Each row is followed by its class.
[-209  535  137  401  313  257  217 -167  169  211 -296 -102 -117 -511
 -202  391 -216    0  307   42 -111  113  431  -85  197 -210  167  286
   37  373 -123  132  -25  570  177   68] | <4>
[ -81  413  -10  331   53  153  243 -303  132  272  -58   78 -135 -342
 -212  317  -65  -49  412  -66  -71  302  323   -3  284  -52  423  383
   94  497  -29  -11  -68  557  195  -55] | <140>
[-172  429  121  220   62  192  229 -382   88  216 -177  -29 -198 -398
 -262  423 -133  103  446   48  -19  403  423  -71  343 -147  445  299
   41  560 -106  -51   -6  545  195   83] | <194>
[-294  163 -184  476  522  203  -42  368  -31  249 -306  326  280 -296
 -155   64  236  187 -147  140  -27 -156  -72 -144 -258 -208  -18  127
 -104  204 -262 -118  -51  474 -104  -24] | <70>
[-240  135 -164  358  490  383 -147  364  227  242 -117  235  281 -459
 -234  100   72  190 -275   -6  -44 -218 -136  -64 -396 -133  -99  143
  -49  364 -220  -61  -55  441  -51  -57] | <194>
[ -97  -92  229  -85 -165   23 -189  383   50 -216 -204  -37  229  -26
 -145  278  -55 -156 -139  353  417  -35 -124  272  189 -240  315  498
  218  162 -209  115 -244  -87 -120  362] | <49>
[-227  190 -229  434  529  249 -131  419   87  296 -297  260  170 -490
 -289  158  165  252 -457  -12  -55 -229 -171  -72 -434 -123 -125  167
  -76  275 -210  -31  -35  411    4  -29] | <99>
[ -27  -81 -323  163 -203  -25   70 -318   23  -56  120 -280 -170   83
 -219   53   69 -110 -173   30 -115  -41  226   45 -145  203    7 -309
  -33  192 -135 -295  -73  325  100 -336] | <127>
[-143 -197   -9   24  -72  -48  114 -121   70 -275  -49   37  -32 -253
 -255  -74 -144  249   53  219   12   78  -11 -289   68 -396  261  -57
 -225  233   39 -174  -43 -198  374   57] | <78>
[-215   77  -24 -102 -216  217  341   91 -112 -303  -71   78  209 -746
  -43 -150  342 -115   34   20    2 -288  327 -118  257 -516 -220  -38
 -114 -573  -32 -133  -63 -197 -100  219] | <127>
[  87   -5   83 -136  -28 -139 -123 -190  178   77  184  126 -154   22
    2   -5 -111  334  -12   -1  135  195  -65 -303  -87 -226  312 -376
 -117  271   40 -211  -10  -55  206  -23] | <99>
[-128  169  152 -130 -323  177  334  122 -115 -270 -144  -97  297 -719
   16   72  130  -65 -159  -54    7 -301  307  -91  201 -487 -255 -194
  -61 -625   43 -232 -118 -185 -185  218] | <70>
[-123  402   81  352  109  146  160 -181  216  252 -251    4 -142 -318
 -221  413 -291  107  259   67 -100  253  225  -44   99   17  339  300
   36  522  -88   63  -19  520  232  -13] | <4>
[-123  -83 -173   -1 -160 -221  126 -238 -187 -161 -306 -406 -201   40
 -229  139  248  -68  -29  203  -27   36  242  -17   19  -59  -52 -215
  -80  219 -263 -310 -156  381  -63 -174] | <49>
[-101 -115   37   67   14 -230 -237  -28  116 -138  216   30 -200 -152
 -242   73 -103  453  194  193  170   95  -65 -248   77 -128  305 -242
 -195  603   24 -231 -124  -57  339   74] | <127>
[-218  138 -200  393  494  214 -154  559    7  178 -464  227  172 -357
 -172   29  322  227 -236   91  -81 -233 -118 -140 -221 -221 -135  304
 -118  229 -253  -35   38  270 -198  -11] | <127>
[-153  152   81  -61 -235  103  215   47  -94 -411   33  -81  404 -809
  -36   46  243   25 -159 -139   98 -346  221 -127  280 -392  -35  -84
 -168 -532   -2 -233 -123 -335 -146  323] | <140>
[-163 -131    3  -37   97  -55  -47  -29  217 -153   95  -88 -100 -484
 -100  -61 -194  286 -197  199  157   52   29 -453  -26 -410  362 -314
 -153  276   31  -99   26 -262  419   14] | <47>
[-134  353  224  239   66  132  213 -248  183  262 -313  -35 -166 -275
 -200  308 -231   78  421  187 -220  258  317   35  130    4  168  320
  184  486  -98   68  -24  702  162  -21] | <155>
[-109  172   53  -56  -80  294  307   45  -45 -437 -126  -98  285 -636
  -99  -17  154 -140  -14  -69   -5 -279  295 -177  122 -515 -238 -202
 -237 -424  -35 -215 -164   24 -138  163] | <194>
[-202  247 -170  523  577  333  -15  310  138  306 -197  381  338 -526
 -148  127  137  122 -265  -70 -117 -257 -134 -114 -429 -188 -163  108
    2  248 -151  -48  -14  630  -70   63] | <194>
[-156 -123   25   45  149  -17 -128  -35  186   -3  -54  136  -43 -159
 -163   37 -213  561 -129   82   -6   39   14 -270  -94 -380  204 -263
  -86  282   62 -222   34 -169  346  -14] | <155>
[ -25 -128  -17  -98 -237 -325  -91 -222   55 -111   54  -91 -223 -195
 -100  103 -102  188   37  204  154  189 -191 -315  -23  189  128 -317
  -58  420   82 -285  -17   -5  265    7] | <78>
[ -93   34  198 -200 -349   82  299  -41 -164 -384  -99  -42  309 -566
   19   47  230   51 -177   42  -68 -241  276 -199  276 -439 -160  -47
  -78 -604 -129 -196   27   57 -186  197] | <99>
[ -18 -156  -32   28   12 -221  -30   38  -51 -119   93  -32 -236   55
 -132    7  -69  177  234  156   49  110  -34 -290    8 -193  340 -241
 -124  266   12 -160 -108  164  322  -68] | <70>
[ -78   46  128 -137 -192  -50 -133  350  -54 -285  -81 -220  103  212
 -218  270  -70 -324  -81  352  359  -12 -136  219  224 -197  486  635
   85   80 -326  202 -323 -112  -48  420] | <47>
[  83  379  228   91  -24   13  173 -446  139  249 -244  117 -284  -71
 -156  290  -47  108  305   15  -51  461  314  -68  323   86  387  397
  109  310    9  112    9  498  172  143] | <194>
[ -76   25  368   87 -132  131 -197  327   87 -178  -99  -99  166  -23
 -222  276 -152 -109 -245  320  325 -110  -66  250  158 -308  251  484
  164  226 -141  135 -285  -67 -135  450] | <127>
[-133 -115   99  156  127    6  -53  -85  179 -123  -57  -29   36 -232
 -196  130 -291  345 -128  130  178   80   -6 -314  -59 -195  328 -287
 -152  302   38 -229   -3  -83  317    5] | <49>
[ -57   10  232  114  -33   79 -172  174   -1 -138  -69  -38  102  124
 -261  194 -127  -59 -295  318  373   14    1  292   80 -317  325  415
  172  134  -89  135 -326    0  -65  381] | <47>
[-242  235 -173  335  430   82   10  450  -57  215 -361  272  308 -517
 -163  165  363   69 -247  152 -106 -267 -103 -106 -216 -270 -223  273
  -39  277 -314  -84  -40  505 -180  181] | <49>
[ -16 -121  139  112 -181   55 -261  268  125 -358   84    2  102   91
 -284  182 -146  -83 -280  401  355 -123  -62  328  211 -253  329  606
  148  228 -142  221 -221 -225  -13  424] | <127>
[ -38  362   46  -67   50  -16  182 -241  153  161  -71   66 -279 -255
  -78  388  -20 -128  583  -15 -182  373  285  -25  358   80  249  400
  114  531 -119  149  116  591  155  -52] | <140>
[ -45  543  132  182   18  143  200 -320  241  302 -284  -25 -316 -365
 -166  451 -205  144  457  -55 -239  304  309  -28  191    4  140  346
  121  561   -5   32   51  521   98   58] | <140>
[-141 -260 -121  174  166  -95  -46   43  -55 -335    5 -108  -83 -364
 -312  -67   39  146  -15  223  -22    1  -28 -267  150 -442  382   56
 -234  567  -23 -164   83 -201  306   60] | <155>
[-187  228   59   23 -179  141  264    5  -56 -426 -105  -69  331 -517
   25   13  197 -111   72   19  100 -273  243 -163  261 -316 -219  -72
 -154 -496 -174 -156 -126   66 -135  226] | <194>
[-129 -129  -53  265  -14  -39  -78   10   22 -173  -47  -29   19 -216
 -119   14 -168  311 -166  135  120   47 -147 -355    4 -370  366 -226
 -221  404   22 -342   56 -233  330   60] | <4>
[-117 -131   12  159  -28 -152  -88   -2  116 -187  155   26  -25 -235
 -219   84  -93  261    4   46  181  163  -71 -115   38 -159  332 -192
 -216  600  -13 -248   71 -282  234  -66] | <99>
[-160   47  257  125  -90  -66  -72  344   45 -241  -29 -144  272   -3
 -174  245 -146 -270 -193  272  455  -45   28  190  128 -330  435  390
  221  -40 -269  125 -244  -12   12  337] | <47>
[-145  436   78  238  107  124  147 -238  257  274 -156   37 -143 -552
 -221  404 -133  108  295  119  -90  157  358  -47  225 -165  299  412
  146  396 -154   83   29  524  117  132] | <70>
[-238 -177  -28   90  105  -55  -66   47  -58 -205  160    7   13 -587
 -129    0  -86  403 -179  187  102   -5  -14 -349   85 -397  253 -255
 -209  349   17 -172  126 -199  306   86] | <82>
[-273  195 -201  462  425  299 -135  442  116  117 -215  240  138 -387
 -235  115  260  166 -156   25  -94 -109  -36 -108 -307 -148 -144  120
  -56  461 -309 -211   47  661  -79 -144] | <140>
[-123  174 -156  356  431  198  -98  339  127  146 -453  215  130 -403
 -176  -37  283  315  -16   25 -234 -166  -55 -186 -376 -142  -53   27
  -82  293 -143 -195  -83  499   12  -15] | <140>
[  34  -86  -53   -5 -105 -146 -161 -149  125  -63  220  -56 -220 -117
 -163  -41 -141  320  -75  118  117   65 -160 -345 -111 -138  306 -312
 -145  400   60 -286  -35 -241  380  107] | <99>
[ -53  494  257  307  125  107  218 -333  233  286 -286   66 -128 -286
 -177  374 -147  -20  428 -179  -59  376  288   40  269   44  344  353
   65  321  -11  109   30  545  145   -8] | <78>
[-280  200 -178  401  485  304 -107  448   16  154 -287  164  163 -450
 -217  162  225  113  -83  -46 -150 -158  -55  -86 -204 -122 -114  128
 -129  429 -217 -102   20  436 -122  -74] | <82>
[-163  -30  276   -4  -67   87 -204  315    3 -255 -199 -117  192  131
 -313  347 -269   10 -352  309  391  -92  -95  240  116 -430  230  463
   84  -40 -263   80 -214  -57  -29  389] | <127>
[-225   69 -227  317  513  322 -172  441   -1  339 -136  247  307 -508
 -185   93  167  276 -431 -105  -83 -262 -146  -81 -454 -229  -86    6
  -10  172 -110 -186   26  304 -115  -65] | <78>
[ -88   -3  321  151  -66   50 -228  416  200 -318  -47  -19  266   70
 -280  223 -160    0 -220  327  265 -157   -9  210  153 -271  352  602
  158  143 -240  171 -238 -128  -48  385] | <155>
[-223  146 -278  398  466   94 -154  459  -17  127 -287  274  273 -473
 -163   50  401  148 -217  162  -73 -244    1 -101 -226 -225 -148  190
   29  338 -258 -146    8  365 -125   60] | <78>
[ -33  -86 -123   44 -214 -208   74 -147  -64 -362 -150 -384  -38  -13
 -222  124  209 -183 -194  163  -32   62  209  -29   -6  178  273 -217
  -87  239 -251 -282 -150  351  173 -163] | <140>
[ -31  -11 -203  121 -236 -185  161 -212  -17 -180 -328 -309 -177 -101
 -183  208  126 -207 -287   55  -66   41  236  -20 -191  169 -101 -410
    0  156  -98 -317  -71  334   61 -227] | <4>
[ -20 -162 -130  197 -181 -180  199 -210 -176 -125 -247 -403 -110 -159
 -230  -45  318 -234    7  185  -53   49  262    5  -69  135  215 -271
   27  205 -135 -309 -222  571  120 -231] | <49>
[-186  235 -151  443  424  250 -233  388  -30  232 -161  323  115 -359
 -200  143  404  141 -107  -80   20  -75  -97 -124 -113   10   62  222
  -59  392 -155 -142   10  371 -223  101] | <82>
[  28 -144  346  -72 -273 -144 -235  354  -34 -309  -87  -37  163  305
 -119  162   14 -212 -186  430  495   21  -85  265  347 -190  426  601
  226   -9 -180  196 -310 -177 -148  401] | <70>
[ -82 -204  -19   37  137  -92 -131  -13  -71 -130  382  -57  -69 -198
  -49 -164  -77  208  -84  152  113   39  -81 -381  -29 -232  357 -386
 -195  352   50 -177   73 -201  316   55] | <82>
[-207   13   90 -127 -244   88  313  134 -191 -423  166  -62  408 -701
 -116  -53  323 -155   17  -49   27 -301  236 -137  258 -497 -102  -69
 -201 -452 -183 -277  -55 -101 -142  147] | <99>
[-250 -137    4   63   99  -27  -65  -17   63 -164  -57  -59  -34 -410
  -98  -37 -130  404 -178  236   80  -90  -34 -416  -82 -238   54 -369
 -182  167   -1 -146  -38 -102  294   49] | <82>
[-302  438   28  397  361  263  257  -66   20  168 -307   67  -26 -584
 -277  363  -98   75  441   54  -21  224  361  -72  272 -236  305  388
  -13  437 -137   77  -14  559  242   74] | <194>
[  53  -35  314 -100 -327 -102 -174  239  125 -275  -42  -60   94  186
 -206  280  -84 -152 -245  309  448    3  -60  213  206 -212  330  532
  182  121 -180  159 -318 -208 -191  343] | <99>
[ -20  -79 -133   37  -67 -196   -2 -119   52  -97 -128 -196   34 -153
 -188  154  199   -1 -263  -34 -122  -11  176  -67  -59  113  184 -302
  -42  237 -130 -317  -88  298  132 -275] | <155>
[ -56  527   42  247  131  100   77 -471  193  283 -183   12 -339 -260
 -219  339 -113   82  651  -86  -45  264  278  -35  274   71  355  339
  108  313  -14   24  -16  463  153  174] | <155>
[ -86  501  -12  253    0   28  281 -222   50  383 -333   95 -179 -244
 -116  361   28  -89  353  106  -57  249  335  -97  306  -11  210  489
  206  271 -101  109 -174  721   92  -19] | <78>
[-188  109  120  -82 -274   90  283  188 -141 -402 -113  148  399 -899
  -37   21  295 -137 -221   74  165 -252  142 -145  267 -339 -176  -65
 -131 -517   12 -186  -37 -259  -91  410] | <127>
[  38  507  172   58   73  -49  201 -151  219  156 -290   41  -82 -352
   29  422 -103  -41  389  -45 -249  194  284 -156  304   86  194  419
   88  236 -119  191  211  382   56  128] | <4>
[-243  136  139 -177 -138  297  370   15  -52 -358 -125   65  482 -801
   86  136   80  -45 -193  -47   -6 -337  276 -147  138 -573 -353 -193
  -71 -655  -46 -163  -52   78 -249  173] | <140>
[  23 -126 -186   64 -239 -172   80 -232  -24 -243 -172 -329 -117 -149
 -235  112  196  -71 -308  117  -62 -113  213   22 -149   94   60 -203
   40  -15 -179 -181 -141  371   57 -145] | <99>
[-252  219 -199  484  339  244  -51  385   80   69 -302  219  174 -393
 -232   78  263  137 -138   36  -59 -152  -89 -129 -271  -86  -98  246
  -79  249 -279 -162   25  464 -114   -5] | <140>
[-201 -148   16  260   93  -73  -56  -78   96 -310   28   25  -27 -465
 -273  -62  -75  432   -4  138  170   38  -64 -289  -30 -392  342 -275
 -261  388   17 -254  -10 -141  438  215] | <194>
[ -18  110  285   41 -165  -33 -151  293  151 -200  -48  168  305   69
 -110  246 -149  -27 -198  357  410  -89  -88  286   45 -272  189  402
  186   38 -213  159 -327   -3 -117  421] | <99>
[ -73  -89  267  -58 -185   44 -192  306   43 -240   -2   -5  268   26
 -204  248 -160 -114 -249  311  341 -116   -7  357  207 -350  166  497
  273   25 -155  161 -312   27  -80  318] | <82>
[-225 -150   32  286  128  -56  -14 -168  117 -229   71   11   26 -428
 -204  -21 -267  381 -189  256  162   81  -35 -243  -51 -367  352 -287
 -231  487   67 -159   48 -280  440  136] | <78>
[-168   65   82 -147 -232  173  363  181 -150 -428 -101   -7  319 -677
  -29   43  249  -23 -108   33   18 -305  355 -133  254 -556 -202 -132
 -180 -533  -61 -150 -160  -65 -224  156] | <49>
[-257  192  -77  507  617  190 -100  493  -61  272 -201  167  186 -424
 -278   37  368  195 -144  -32  -63 -276   16 -217 -366  -64  -58  130
  -19   77 -269  -86  -56  548  -69    6] | <99>
[-114 -131   62  133   65  -33 -190 -147  156 -203  223   40  -17 -399
 -113   -8 -156  523 -144  102   23   -6  -70 -314   32 -288  278 -251
 -185  375   47 -198  161 -157  360  160] | <78>
[  -5  -52  338   27 -143   88 -146  139  114 -200 -146 -174   16  145
 -239  229 -165 -137 -215  298  257   26    2  202  142 -272  296  416
  138  161 -157  114 -212   69 -106  256] | <70>
[  12   22  365   52 -135   61 -138  186   20 -261   -5   11  211   72
 -259  354 -156   30 -235  219  242  -47   31  275  208 -393  334  514
  146   90 -182  118 -204  117  -89  403] | <99>
[  36   -1 -265   90  -71 -180   60 -280 -101  -84    0 -299 -110  135
 -208  219   81 -135 -119  -90 -161   69  104   76 -111  139  213 -306
  -86  354 -128 -311 -147  505  227 -248] | <140>
